[[-4.21 -4.87 -2.73  2.90 -3.70 -3.76 -6.76 -6.27  4.87  5.87]
 [-5.27 -5.98 -5.04  5.10 -5.32 -5.06 -5.46 -6.87  5.26  5.85]
 [-1.70 -1.78 -1.43  1.48 -1.45 -1.73 -5.58 -6.46  1.94  6.06]
 [ 7.58  7.88  6.12 -6.50  7.23  7.19 -2.59 -4.57 -7.95  4.06]
 [-1.60 -1.23 -1.78  1.84 -1.77 -1.69  6.14  6.55  1.67 -6.15]]
=>
[[ 7.58  7.88  6.12 -6.50  7.23  7.19 -2.59 -4.57 -7.95  4.06]
 [-1.60 -1.23 -1.78  1.84 -1.77 -1.69  6.14  6.55  1.67 -6.15]
 [-1.70 -1.78 -1.43  1.48 -1.45 -1.73 -5.58 -6.46  1.94  6.06]
 [-4.21 -4.87 -2.73  2.90 -3.70 -3.76 -6.76 -6.27  4.87  5.87]
 [-5.27 -5.98 -5.04  5.10 -5.32 -5.06 -5.46 -6.87  5.26  5.85]]

[[ 3.47 -0.99  4.91  2.87  4.74  5.23  3.48  5.58  3.75  4.04  5.38 -2.65
   5.50]
 [ 3.16  0.08  3.07  0.96  4.62  3.89  3.18  4.53  3.42  2.19  4.14 -1.04
   4.40]
 [ 3.86 -0.94  4.64  2.47  5.14  5.20  3.78  5.76  3.96  3.80  5.37 -2.60
   5.55]
 [-3.43  1.57 -5.33 -3.53 -5.14 -5.62 -3.37 -5.88 -3.76 -4.62 -5.68  2.93
  -5.82]
 [-3.63  0.14 -3.58 -1.31 -4.69 -4.33 -3.59 -4.96 -3.84 -2.63 -4.55  1.50
  -4.81]]
=>
[[-3.43  1.57 -5.33 -3.53 -5.14 -5.62 -3.37 -5.88 -3.76 -4.62 -5.68  2.93
  -5.82]
 [-3.63  0.14 -3.58 -1.31 -4.69 -4.33 -3.59 -4.96 -3.84 -2.63 -4.55  1.50
  -4.81]
 [ 3.16  0.08  3.07  0.96  4.62  3.89  3.18  4.53  3.42  2.19  4.14 -1.04
   4.40]
 [ 3.86 -0.94  4.64  2.47  5.14  5.20  3.78  5.76  3.96  3.80  5.37 -2.60
   5.55]
 [ 3.47 -0.99  4.91  2.87  4.74  5.23  3.48  5.58  3.75  4.04  5.38 -2.65
   5.50]]

[[ 1.85 -6.50]
 [ 2.21  1.91]
 [ 2.22 -5.65]
 [ 1.81  1.35]
 [ 0.50 -6.25]
 [-2.96 -2.34]
 [-6.16  3.84]
 [ 1.71 -6.93]
 [ 2.20 -5.59]
 [ 2.22 -6.92]
 [ 2.40 -6.33]]
=>
[[-6.16  3.84]
 [ 2.21  1.91]
 [ 1.81  1.35]
 [-2.96 -2.34]
 [ 2.20 -5.59]
 [ 2.22 -5.65]
 [ 0.50 -6.25]
 [ 2.40 -6.33]
 [ 1.85 -6.50]
 [ 2.22 -6.92]
 [ 1.71 -6.93]]

[[-2.63 -6.75  5.74  3.25  2.52  2.54]
 [-0.27  2.67 -0.51  0.58 -0.50 -1.90]
 [-1.22 -0.91  1.74  1.77  0.88 -0.10]
 [ 1.81  4.95 -3.39 -2.33 -1.74 -1.53]
 [ 0.28  0.30 -0.79 -0.66 -0.53 -0.21]
 [-0.25 -1.95  0.72  0.17  0.33  0.80]
 [ 0.72  2.86 -1.91 -0.78 -0.88 -0.96]
 [ 0.29  1.65 -0.74  0.04 -0.25 -1.17]
 [-1.26 -6.88  3.00  1.06  1.74  3.55]
 [ 1.42  5.56 -3.54 -1.50 -1.52 -2.43]
 [ 1.58  7.15 -3.05 -1.08 -1.55 -2.97]]
=>
[[ 1.58  7.15 -3.05 -1.08 -1.55 -2.97]
 [ 1.42  5.56 -3.54 -1.50 -1.52 -2.43]
 [ 1.81  4.95 -3.39 -2.33 -1.74 -1.53]
 [ 0.72  2.86 -1.91 -0.78 -0.88 -0.96]
 [-0.27  2.67 -0.51  0.58 -0.50 -1.90]
 [ 0.29  1.65 -0.74  0.04 -0.25 -1.17]
 [ 0.28  0.30 -0.79 -0.66 -0.53 -0.21]
 [-1.22 -0.91  1.74  1.77  0.88 -0.10]
 [-0.25 -1.95  0.72  0.17  0.33  0.80]
 [-2.63 -6.75  5.74  3.25  2.52  2.54]
 [-1.26 -6.88  3.00  1.06  1.74  3.55]]

[[-5.11  0.16 -5.56 -5.65  0.23 -5.22  0.10 -4.52  0.22  6.47 -5.73 -5.33
  -6.24 -5.92 -3.74]
 [-5.21  0.30 -5.42 -5.62  0.37 -5.27  0.06 -4.73  0.25  6.63 -6.03 -5.17
  -6.31 -5.75 -3.82]
 [-4.92 -0.31 -5.19 -5.26 -0.49 -5.00 -0.47 -4.09  0.32  6.25 -5.29 -5.02
  -5.69 -5.53 -3.28]
 [ 5.00  0.19  5.38  5.43  0.25  5.07  0.45  4.41 -0.58 -6.27  5.48  5.04
   5.91  5.65  3.46]
 [-5.02  0.07 -5.22 -5.52  0.03 -5.07 -0.14 -4.39  0.20  6.34 -5.56 -4.97
  -6.00 -5.58 -3.77]]
=>
[[-5.21  0.30 -5.42 -5.62  0.37 -5.27  0.06 -4.73  0.25  6.63 -6.03 -5.17
  -6.31 -5.75 -3.82]
 [ 5.00  0.19  5.38  5.43  0.25  5.07  0.45  4.41 -0.58 -6.27  5.48  5.04
   5.91  5.65  3.46]
 [-5.11  0.16 -5.56 -5.65  0.23 -5.22  0.10 -4.52  0.22  6.47 -5.73 -5.33
  -6.24 -5.92 -3.74]
 [-5.02  0.07 -5.22 -5.52  0.03 -5.07 -0.14 -4.39  0.20  6.34 -5.56 -4.97
  -6.00 -5.58 -3.77]
 [-4.92 -0.31 -5.19 -5.26 -0.49 -5.00 -0.47 -4.09  0.32  6.25 -5.29 -5.02
  -5.69 -5.53 -3.28]]

[[ 3.51  4.56  5.36  3.09  5.63  3.31  4.39  5.49 -3.19]
 [ 3.23  4.94  5.51  3.49  5.76  3.76  4.35  5.59 -2.88]
 [ 3.92  5.50  6.08  3.87  6.13  4.09  5.02  6.11 -3.36]
 [ 3.84  4.74  5.58  3.35  5.80  3.50  4.70  5.69 -3.37]
 [-3.44 -4.91 -5.45 -3.49 -5.70 -3.77 -4.47 -5.56  3.16]]
=>
[[ 3.92  5.50  6.08  3.87  6.13  4.09  5.02  6.11 -3.36]
 [ 3.23  4.94  5.51  3.49  5.76  3.76  4.35  5.59 -2.88]
 [ 3.84  4.74  5.58  3.35  5.80  3.50  4.70  5.69 -3.37]
 [ 3.51  4.56  5.36  3.09  5.63  3.31  4.39  5.49 -3.19]
 [-3.44 -4.91 -5.45 -3.49 -5.70 -3.77 -4.47 -5.56  3.16]]
---
[[ 3.02  2.83 -0.73]
 [ 0.03  0.20  2.56]
 [ 0.73  0.88  3.57]
 [ 2.55  2.65  5.65]
 [-1.03 -0.86  0.66]]
=>
[[3.02 2.83]
 [0.03 0.20]
 [0.73 0.88]]

[[ 2.29 -1.28 -0.77  3.87 -0.74]
 [-3.60 -1.44 -1.23  1.02 -0.26]
 [-3.26 -1.26 -5.91  3.41 -2.64]
 [-1.69 -0.33  1.26 -0.17  0.42]
 [-2.95 -1.20 -0.58  0.47 -0.01]]
=>
[[ 2.29 -1.28]
 [-3.60 -1.44]
 [-3.26 -1.26]]

[[-3.79  4.75  6.95 -3.90]
 [-4.34  2.43  6.95 -5.77]
 [-4.34  1.47  6.95 -6.55]
 [-3.28  6.29  6.95 -2.66]]
=>
[[-3.79  4.75]
 [-4.34  2.43]
 [-4.34  1.47]]

[[-0.33  0.49 -0.12 -0.03  0.68]
 [ 4.66  5.87  5.81  6.13  5.85]
 [ 0.04  0.00 -0.19  0.03 -0.10]]
=>
[[-0.33  0.49]
 [ 4.66  5.87]
 [ 0.04  0.00]]

[[4.87 4.19 5.25 4.55]
 [5.47 4.74 5.96 5.02]
 [5.84 4.99 6.05 5.48]]
=>
[[4.87 4.19]
 [5.47 4.74]
 [5.84 4.99]]

[[-6.00 -6.11  3.20]
 [-5.88 -6.02  3.41]
 [-4.26 -4.42  2.44]
 [-5.59 -5.75  3.04]]
=>
[[-6.00 -6.11]
 [-5.88 -6.02]
 [-4.26 -4.42]]

[[-4.19 -5.58]
 [-5.66 -3.80]
 [ 4.68  3.23]
 [-4.98 -4.94]]
=>
[[-4.19 -5.58]
 [-5.66 -3.80]
 [ 4.68  3.23]]

[[-5.75 -5.51 -5.87]
 [-0.50 -2.77 -5.65]
 [-4.06 -2.32 -6.10]
 [ 5.19  7.74  5.86]
 [ 2.34  1.46  5.30]]
=>
[[-5.75 -5.51]
 [-0.50 -2.77]
 [-4.06 -2.32]]

[[-1.68  3.39 -4.96]
 [ 1.38 -2.34  4.32]
 [-0.89  1.84 -2.65]
 [ 1.86 -3.10  6.49]]
=>
[[-1.68  3.39]
 [ 1.38 -2.34]
 [-0.89  1.84]]
